Below is a small trained network, with its code and all its weights. Each question gives an input and a class and asks what happens when units are switched off, that is, made to give their printed mean instead of their output.

import numpy as np


def w(rows, s, z=0):
    codes = np.array(rows[::2]) - 128.0
    scale = np.full(codes.shape[1], s)
    scale[-1] = z or s
    return codes * scale


def norm(h):
    return h / np.sqrt((h * h).mean(-1, keepdims=True) + 1e-5)


def f(y):
    return y / 2 * (1 + np.tanh(0.7978845608 * (y + 0.044715 * y**3)))


def log_softmax(a):
    a = a - a.max(-1, keepdims=True)
    return a - np.log(np.exp(a).sum(-1, keepdims=True))


def net(x, mask):
    res = np.array(x, float).reshape(1, 2) / 4 @ E
    u = 0
    for l in range(3):
        y = f(norm(res) @ A[l][:, :-1].T + A[l][:, -1])
        res = res + np.where(mask[u : u + 9], y, B[l][:, -1]) @ B[l][:, :-1]
        u += 9
    return log_softmax(norm(res)[-1] @ U[:, :-1].T + U[:, -1])


A, B = {}, {}
E = w([
[104,124,169,95,248,128,102,66,96],'x0',
[29,125,143,169,136,156,126,164,163],'x1',
],0.0013)
A[0] = w([
[161,117,29,162,11,82,202,230,146,184],'L0N1',
[209,119,44,138,76,135,126,176,143,100],'L0N2',
[231,168,87,75,109,66,86,69,57,187],'L0N3',
[117,221,120,48,135,131,134,178,135,116],'L0N4',
[203,241,87,109,156,72,227,143,145,100],'L0N5',
[75,182,207,86,227,117,93,44,49,253],'L0N6',
[164,144,152,122,83,114,124,125,140,69],'L0N7',
[85,93,137,87,104,165,124,143,182,161],'L0N8',
[167,199,120,126,174,214,216,139,118,48],'L0N9',
],0.0011,0.0016)
B[0] = w([
[118,125,235,73,214,225,126,115,161,199],'L0N1',
[115,78,150,63,197,195,119,116,106,127],'L0N2',
[1,184,169,161,125,174,128,163,198,180],'L0N3',
[111,101,127,125,102,132,114,120,80,122],'L0N4',
[108,63,176,122,102,154,27,173,69,118],'L0N5',
[159,169,145,201,23,150,226,154,235,254],'L0N6',
[111,57,122,64,167,144,164,163,69,101],'L0N7',
[159,155,58,158,180,179,149,113,170,150],'L0N8',
[141,97,171,145,117,60,115,160,31,92],'L0N9',
],0.0013,0.0016)
A[1] = w([
[253,129,94,63,110,97,134,70,57,121],'L1N1',
[226,108,64,47,118,49,65,95,64,64],'L1N2',
[136,106,39,123,40,112,133,195,108,32],'L1N3',
[46,39,135,126,141,173,80,178,115,182],'L1N4',
[160,87,56,127,33,138,114,191,108,5],'L1N5',
[144,119,147,108,139,189,78,136,119,109],'L1N6',
[98,38,172,27,221,198,55,120,82,67],'L1N7',
[107,151,144,126,238,64,82,34,50,144],'L1N8',
[155,166,124,161,113,148,179,109,188,196],'L1N9',
],0.0025,0.0011)
B[1] = w([
[4,155,84,211,168,75,98,180,109,190],'L1N1',
[63,111,75,231,162,136,60,203,94,134],'L1N2',
[145,113,183,110,192,164,146,51,151,126],'L1N3',
[105,176,95,150,157,57,73,117,87,168],'L1N4',
[144,88,206,97,167,209,187,64,188,136],'L1N5',
[107,162,122,138,98,76,166,114,106,130],'L1N6',
[170,189,109,128,31,63,137,109,115,118],'L1N7',
[177,52,169,70,51,240,173,148,197,201],'L1N8',
[149,169,125,83,136,75,89,103,43,250],'L1N9',
],0.0023,0.0016)
A[2] = w([
[51,83,139,175,114,135,152,131,165,95],'L2N1',
[162,56,191,52,153,167,156,85,165,87],'L2N2',
[33,129,63,232,160,77,83,180,153,55],'L2N3',
[173,200,107,92,106,14,126,70,77,4],'L2N4',
[71,125,108,149,179,63,100,119,116,119],'L2N5',
[166,28,41,212,145,101,93,173,88,56],'L2N6',
[14,100,107,216,170,157,111,181,143,80],'L2N7',
[136,188,110,81,70,4,102,119,95,17],'L2N8',
[190,31,164,77,91,199,175,123,185,87],'L2N9',
],0.0035,0.0025)
B[2] = w([
[144,161,114,97,93,56,70,117,67,156],'L2N1',
[207,44,104,118,114,238,234,152,177,215],'L2N2',
[192,31,78,192,253,173,159,174,71,253],'L2N3',
[42,201,163,109,24,43,50,107,146,140],'L2N4',
[176,109,153,79,46,178,176,129,171,169],'L2N5',
[128,127,42,195,137,25,52,217,45,132],'L2N6',
[145,118,31,202,112,9,39,199,34,237],'L2N7',
[28,218,167,91,60,80,73,84,166,137],'L2N8',
[180,88,219,39,225,254,255,23,194,235],'L2N9',
],0.0026,0.0031)
U = w([
[207,13,22,235,230,7,26,229,13,221],'0',
[232,22,236,21,206,253,250,27,247,236],'1',
[28,227,239,37,13,6,25,32,209,4],'2',
],0.004,0.0017)

Each question gives the input, the list of numbers given to net, and the class t.
The units are the neurons (one row each of A and B). Each row of codes is followed by its name. A weight is (code - 128) times the scale printed after its matrix; where a second scale follows, it is the last column's (A, B and U).
mask holds one flag per neuron, layer by layer. A switched-off neuron (its flag False) gives its mean, the last column of its row in B, instead of its output. The means were averaged over made-up inputs and are rounded, as every weight is.
A unit's drop is (log p(t) with every unit on - log p(t) with that unit switched off) / (log p(t) with every unit on - log p(t) with every unit switched off).
top k neurons: the k neurons with the biggest drops, biggest first
k most important neurons of layer l: the k neurons of layer l with the biggest drops, biggest first
drop when u is switched off: that unit's drop, to one decimal
input [3,-2], class 2: top neuron	[L0N6]
input [0,3], class 2: top 4 neurons	[L1N9, L1N1, L1N2, L0N3]
input [-1,-3], class 2: top 2 neurons	[L0N3, L0N1]
input [-3,0], class 2: top 3 neurons	[L0N1, L0N6, L1N8]
input [7,-7], class 0: 3 most important neurons of layer 1	[L1N2, L1N1, L1N5]
input [2,3], class 2: top 2 neurons	[L1N9, L1N1]
input [-2,2], class 2: top 2 neurons	[L0N1, L0N6]
input [5,-8], class 0: top 2 neurons	[L1N1, L1N2]
input [2,-1], class 2: top 2 neurons	[L0N6, L1N8]
input [-3,-4], class 0: top 2 neurons	[L1N1, L0N6]
input [0,2], class 2: drop when L1N8 is switched off	0.8
input [0,-6], class 0: drop when L1N2 is switched off	0.0
input [7,8], class 0: drop when L2N9 is switched off	0.1
input [-1,2], class 2: top neuron	[L1N1]
